Below are the code and all the weights of a small trained network. Each question names an input and a class and asks about switching units off, where a switched-off unit gives its printed mean instead of its output.

import numpy as np


def w(rows, s, z=0):
    codes = np.array(rows[::2]) - 128.0
    scale = np.full(codes.shape[1], s)
    scale[-1] = z or s
    return codes * scale


def norm(h):
    return h / np.sqrt((h * h).mean(-1, keepdims=True) + 1e-5)


def f(y):
    return y / 2 * (1 + np.tanh(0.7978845608 * (y + 0.044715 * y**3)))


def log_softmax(a):
    a = a - a.max(-1, keepdims=True)
    return a - np.log(np.exp(a).sum(-1, keepdims=True))


def net(x, mask):
    res = np.array(x, float).reshape(1, 7) / 4 @ E
    u = 0
    for l in range(4):
        y = f(norm(res) @ A[l][:, :-1].T + A[l][:, -1])
        res = res + np.where(mask[u : u + 8], y, B[l][:, -1]) @ B[l][:, :-1]
        u += 8
    return log_softmax(norm(res)[-1] @ U[:, :-1].T + U[:, -1])


A, B = {}, {}
E = w([
[188,70,180,125],'x0',
[205,117,59,136],'x1',
[67,115,110,188],'x2',
[66,132,225,171],'x3',
[95,254,153,70],'x4',
[230,198,161,186],'x5',
[134,227,102,242],'x6',
],0.0058)
A[0] = w([
[61,144,108,228,2],'L0N1',
[176,255,146,127,33],'L0N2',
[136,191,102,175,113],'L0N3',
[129,142,71,65,73],'L0N4',
[173,75,156,147,151],'L0N5',
[31,176,175,182,113],'L0N6',
[73,165,171,117,63],'L0N7',
[127,110,37,132,112],'L0N8',
],0.0099,0.0033)
B[0] = w([
[17,154,70,133,200],'L0N1',
[255,77,196,160,223],'L0N2',
[141,137,157,58,200],'L0N3',
[160,145,56,113,162],'L0N4',
[119,85,143,210,198],'L0N5',
[65,218,137,125,254],'L0N6',
[105,158,96,161,155],'L0N7',
[204,76,47,130,193],'L0N8',
],0.0079,0.0035)
A[1] = w([
[132,143,170,10,7],'L1N1',
[94,134,61,46,89],'L1N2',
[114,51,150,52,100],'L1N3',
[176,69,78,123,130],'L1N4',
[255,101,87,50,26],'L1N5',
[124,14,159,82,70],'L1N6',
[201,175,210,129,169],'L1N7',
[91,183,107,142,21],'L1N8',
],0.0083,0.0019)
B[1] = w([
[106,88,82,165,139],'L1N1',
[255,178,78,80,173],'L1N2',
[90,87,183,83,171],'L1N3',
[73,98,72,173,209],'L1N4',
[69,229,111,102,253],'L1N5',
[86,100,198,99,195],'L1N6',
[155,185,188,184,207],'L1N7',
[92,144,189,111,142],'L1N8',
],0.0075,0.0041)
A[2] = w([
[110,94,115,108,55],'L2N1',
[39,67,96,124,191],'L2N2',
[231,151,165,187,13],'L2N3',
[2,215,146,121,10],'L2N4',
[80,65,130,123,67],'L2N5',
[89,62,99,74,7],'L2N6',
[139,179,95,139,138],'L2N7',
[176,145,151,125,201],'L2N8',
],0.0087,0.0021)
B[2] = w([
[167,87,121,137,126],'L2N1',
[202,109,139,123,244],'L2N2',
[179,205,194,194,206],'L2N3',
[53,254,194,118,252],'L2N4',
[162,119,207,120,163],'L2N5',
[204,139,164,75,168],'L2N6',
[144,118,164,80,178],'L2N7',
[83,144,197,132,169],'L2N8',
],0.0068,0.0036)
A[3] = w([
[193,85,109,183,13],'L3N1',
[173,144,162,118,151],'L3N2',
[138,72,142,236,183],'L3N3',
[144,183,124,108,79],'L3N4',
[133,136,149,173,5],'L3N5',
[2,178,166,190,182],'L3N6',
[163,116,88,161,136],'L3N7',
[90,44,113,142,110],'L3N8',
],0.0099,0.0026)
B[3] = w([
[59,115,80,237,147],'L3N1',
[58,197,124,140,158],'L3N2',
[28,143,1,188,189],'L3N3',
[190,200,175,159,151],'L3N4',
[198,102,213,190,127],'L3N5',
[91,213,184,43,253],'L3N6',
[45,92,90,38,145],'L3N7',
[166,125,149,242,152],'L3N8',
],0.0058,0.0059)
U = w([
[99,88,155,165,90],'0',
[120,75,74,109,69],'1',
[150,100,49,58,171],'2',
[127,74,83,178,107],'3',
[164,6,173,81,132],'4',
[219,177,166,161,152],'5',
[125,102,145,122,2],'6',
[65,178,156,90,179],'7',
],0.019,0.012)

Each question gives the input, the list of numbers given to net, and the class t.
The units are the neurons (one row each of A and B). Each row of codes is followed by its name. A weight is (code - 128) times the scale printed after its matrix; where a second scale follows, it is the last column's (A, B and U).
mask holds one flag per neuron, layer by layer. A switched-off neuron (its flag False) gives its mean, the last column of its row in B, instead of its output. The means were averaged over made-up inputs and are rounded, as every weight is.
A unit's drop is (log p(t) with every unit on - log p(t) with that unit switched off) / (log p(t) with every unit on - log p(t) with every unit switched off).
The circuit of an input: a set's keep is (log p(t) with only the set's units on - log p(t) with every unit switched off) / (log p(t) with every unit on - log p(t) with every unit switched off). Starting from the 12 units with the biggest drops (on a tie, the unit counted first), units are removed one at a time, each time the one whose removal leaves the highest keep (on an exact tie, the one counted first), for as long as the keep stays at least 0.8.
circuit, biggest first: the units of the circuit, biggest drop first
unit that matters most: the unit with the biggest drop
top k neurons: the k neurons with the biggest drops, biggest first
top k neurons in layer l: the k neurons of layer l with the biggest drops, biggest first
drop of u: that unit's drop, to one decimal
input [8,6,-6,-8,-6,3,-5], class 3: circuit, biggest first => [L0N5 L1N4 L3N1]
input [1,-6,-4,1,3,5,-1], class 5: circuit, biggest first => [L0N2]
input [6,-4,8,6,-8,6,-8], class 3: circuit, biggest first => [L3N3 L0N5]
input [-2,-6,1,5,0,-7,-8], class 4: circuit, biggest first => [L1N5 L0N1 L2N2]
input [7,-7,2,-6,7,-7,-7], class 2: circuit, biggest first => [L1N2 L1N7]
input [0,6,-7,-1,-4,0,3], class 2: top 2 neurons => [L1N5 L0N2]
input [4,-2,0,-4,3,-3,3], class 5: top 3 neurons => [L0N2 L0N1 L3N4]
input [-8,5,-4,-4,-7,8,-4], class 3: top 3 neurons in layer 0 => [L0N5 L0N6 L0N3]
input [5,2,-4,6,5,-3,-4], class 4: top 3 neurons => [L1N5 L0N6 L1N1]
input [-8,4,1,4,1,-1,-8], class 2: top 2 neurons => [L1N2 L0N4]
input [3,-4,-3,-2,-8,7,3], class 0: top 2 neurons => [L0N5 L3N3]
input [-2,-8,-2,6,-8,8,6], class 7: top 2 neurons in layer 0 => [L0N1 L0N6]
input [3,1,8,7,-8,3,-5], class 3: top 2 neurons => [L3N3 L0N5]
input [-5,0,-6,-6,2,1,2], class 5: circuit, biggest first => [L0N2]
input [4,-4,-3,5,8,3,-1], class 5: top 2 neurons in layer 1 => [L1N7 L1N5]
input [6,-1,0,0,-3,-2,-1], class 4: top 3 neurons in layer 1 => [L1N6 L1N3 L1N7]
input [3,1,-2,2,-4,0,0], class 0: drop of L0N1 => 0.1
input [3,6,-6,3,-6,-1,6], class 0: drop of L3N3 => -0.1
input [-4,-4,-5,-4,-8,6,-3], class 3: drop of L3N4 => 0.0
input [6,-3,1,2,-5,3,5], class 0: unit that matters most => L1N5
